Below is a small trained network, with its code and all its weights. Each question gives an input and a class and asks what happens when units are switched off, that is, made to give their printed mean instead of their output.

import numpy as np


def w(rows, s, z=0):
    codes = np.array(rows[::2]) - 128.0
    scale = np.full(codes.shape[1], s)
    scale[-1] = z or s
    return codes * scale


def f(y):
    return y / 2 * (1 + np.tanh(0.7978845608 * (y + 0.044715 * y**3)))


def log_softmax(a):
    a = a - a.max(-1, keepdims=True)
    return a - np.log(np.exp(a).sum(-1, keepdims=True))


def net(x, mask):
    res = np.array(x, float).reshape(1, 4) / 4 @ E
    y = f(res @ A[0][:, :-1].T + A[0][:, -1])
    res = res + np.where(mask, y, B[0][:, -1]) @ B[0][:, :-1]
    return log_softmax(res[-1] @ U[:, :-1].T + U[:, -1])


A, B = {}, {}
E = w([
[94,78,17,147,79,138,129,127,132],'x0',
[193,111,157,230,63,130,122,132,227],'x1',
[21,92,192,183,82,129,124,139,93],'x2',
[52,254,104,136,101,126,125,130,195],'x3',
],0.0057)
A[0] = w([
[167,103,148,173,99,124,135,126,187,55],'n1',
[99,85,34,151,102,127,130,126,132,108],'n2',
[180,10,166,120,150,125,121,132,82,66],'n3',
[173,144,98,103,148,113,124,116,144,80],'n4',
[91,126,120,80,157,114,131,129,90,65],'n5',
[170,113,156,189,83,129,129,125,195,61],'n6',
[88,211,98,130,119,131,133,142,161,60],'n7',
[197,173,83,104,146,140,133,134,137,58],'n8',
[190,159,90,104,147,133,121,119,135,69],'n9',
[95,140,116,70,149,136,136,121,79,88],'n10',
[66,227,127,135,122,125,117,128,176,92],'n11',
[183,159,86,107,149,135,131,133,147,42],'n12',
[63,104,172,156,107,136,138,134,119,54],'n13',
[95,71,10,142,97,126,122,123,135,22],'n14',
[54,103,170,159,111,132,129,130,113,170],'n15',
[157,173,224,115,156,124,124,126,113,119],'n16',
[137,129,118,133,134,130,114,117,122,3],'n17',
[33,94,205,164,114,124,127,117,110,55],'n18',
[176,146,97,102,145,119,142,119,145,51],'n19',
[161,181,248,112,153,126,129,125,123,29],'n20',
[200,165,85,97,152,133,134,124,144,181],'n21',
[169,58,138,125,134,127,135,122,92,34],'n22',
[157,62,146,118,143,134,127,126,103,108],'n23',
[105,138,117,93,150,119,115,127,84,41],'n24',
[105,137,119,88,147,130,142,136,92,50],'n25',
[89,207,115,132,118,128,130,112,160,39],'n26',
[170,132,150,187,104,138,130,135,175,122],'n27',
[93,151,104,69,156,142,130,127,63,109],'n28',
],0.014,0.0055)
B[0] = w([
[121,141,166,188,220,114,83,129,118,184],'n1',
[62,150,55,100,148,188,190,129,150,198],'n2',
[190,189,160,173,37,164,173,60,100,246],'n3',
[97,101,155,142,90,117,97,159,130,157],'n4',
[131,128,153,189,207,112,99,134,127,176],'n5',
[132,139,118,177,239,105,66,104,98,211],'n6',
[185,152,185,176,91,153,183,129,101,204],'n7',
[112,75,131,164,71,118,83,177,115,178],'n8',
[100,89,150,147,83,114,90,182,120,170],'n9',
[129,142,125,163,202,106,81,96,122,197],'n10',
[197,175,165,158,72,162,183,66,103,254],'n11',
[97,96,154,195,84,110,96,199,120,159],'n12',
[102,84,177,158,100,107,91,233,127,181],'n13',
[41,131,104,145,170,228,192,212,167,193],'n14',
[138,80,68,80,50,81,71,82,123,240],'n15',
[65,135,32,91,148,187,198,132,154,216],'n16',
[99,121,191,214,146,159,126,253,112,103],'n17',
[87,64,130,141,33,103,48,181,113,230],'n18',
[106,86,153,176,99,119,104,191,126,151],'n19',
[30,126,84,156,177,232,190,215,168,200],'n20',
[116,91,76,58,37,91,74,64,113,233],'n21',
[170,161,185,209,101,151,186,195,127,176],'n22',
[166,163,164,139,90,140,169,117,127,190],'n23',
[128,134,160,210,206,118,105,191,120,153],'n24',
[110,139,182,194,199,122,99,173,132,153],'n25',
[177,162,184,202,98,157,175,165,115,190],'n26',
[130,144,112,138,200,98,78,73,121,207],'n27',
[146,140,92,148,203,106,60,49,128,225],'n28',
],0.026,0.0064)
U = w([
[183,166,166,150,83,148,165,105,100,115],'0',
[129,139,127,151,195,101,79,96,111,150],'1',
[107,74,123,120,63,97,87,155,112,139],'2',
[74,137,80,111,140,181,174,150,160,124],'3',
[172,133,102,5,116,76,145,45,142,254],'4',
[124,116,184,109,140,98,154,164,138,92],'5',
[131,129,181,105,143,116,135,173,143,84],'6',
[146,128,157,115,139,108,138,175,136,89],'7',
],0.011,0.0051)

Each question gives the input, the list of numbers given to net, and the class t.
The units are the neurons (one row each of A and B). Each row of codes is followed by its name. A weight is (code - 128) times the scale printed after its matrix; where a second scale follows, it is the last column's (A, B and U).
mask holds one flag per neuron, in row order. A switched-off neuron (its flag False) gives its mean, the last column of its row in B, instead of its output. The means were averaged over made-up inputs and are rounded, as every weight is.
A unit's drop is (log p(t) with every unit on - log p(t) with that unit switched off) / (log p(t) with every unit on - log p(t) with every unit switched off).
The circuit of an input: a set's keep is (log p(t) with only the set's units on - log p(t) with every unit switched off) / (log p(t) with every unit on - log p(t) with every unit switched off). Starting from the 12 units with the biggest drops (on a tie, the unit counted first), units are removed one at a time, each time the one whose removal leaves the highest keep (on an exact tie, the one counted first), for as long as the keep stays at least 0.8.
units of the circuit, in order: the units of the circuit, biggest drop first
unit that matters most: the unit with the biggest drop
top k neurons: the k neurons with the biggest drops, biggest first
drop of u: that unit's drop, to one decimal
input [6,1,-6,0], class 2: unit that matters most	n21
input [8,-7,-5,5], class 3: top 2 neurons	(n14; n2)
input [5,-3,8,-8], class 0: top 4 neurons	(n3; n22; n23; n21)
input [-7,-8,7,4], class 1: top 2 neurons	(n28; n10)
input [-7,-1,-7,5], class 2: top 4 neurons	(n21; n8; n9; n12)
input [-4,-8,7,-5], class 1: top 3 neurons	(n28; n10; n5)
input [6,1,5,-2], class 3: top 3 neurons	(n14; n2; n21)
input [1,-6,0,-5], class 1: top 3 neurons	(n28; n11; n10)
input [3,7,0,-6], class 1: top 3 neurons	(n6; n1; n27)
input [4,-7,2,-8], class 0: top 3 neurons	(n3; n22; n23)
input [7,-7,-5,8], class 0: top 2 neurons	(n7; n11)
input [8,4,6,3], class 3: drop of n14	1.2
input [-4,-6,-8,0], class 2: drop of n21	0.2
input [-6,5,0,-3], class 3: units of the circuit, in order	(n20)
input [-8,3,8,0], class 2: drop of n2	0.2
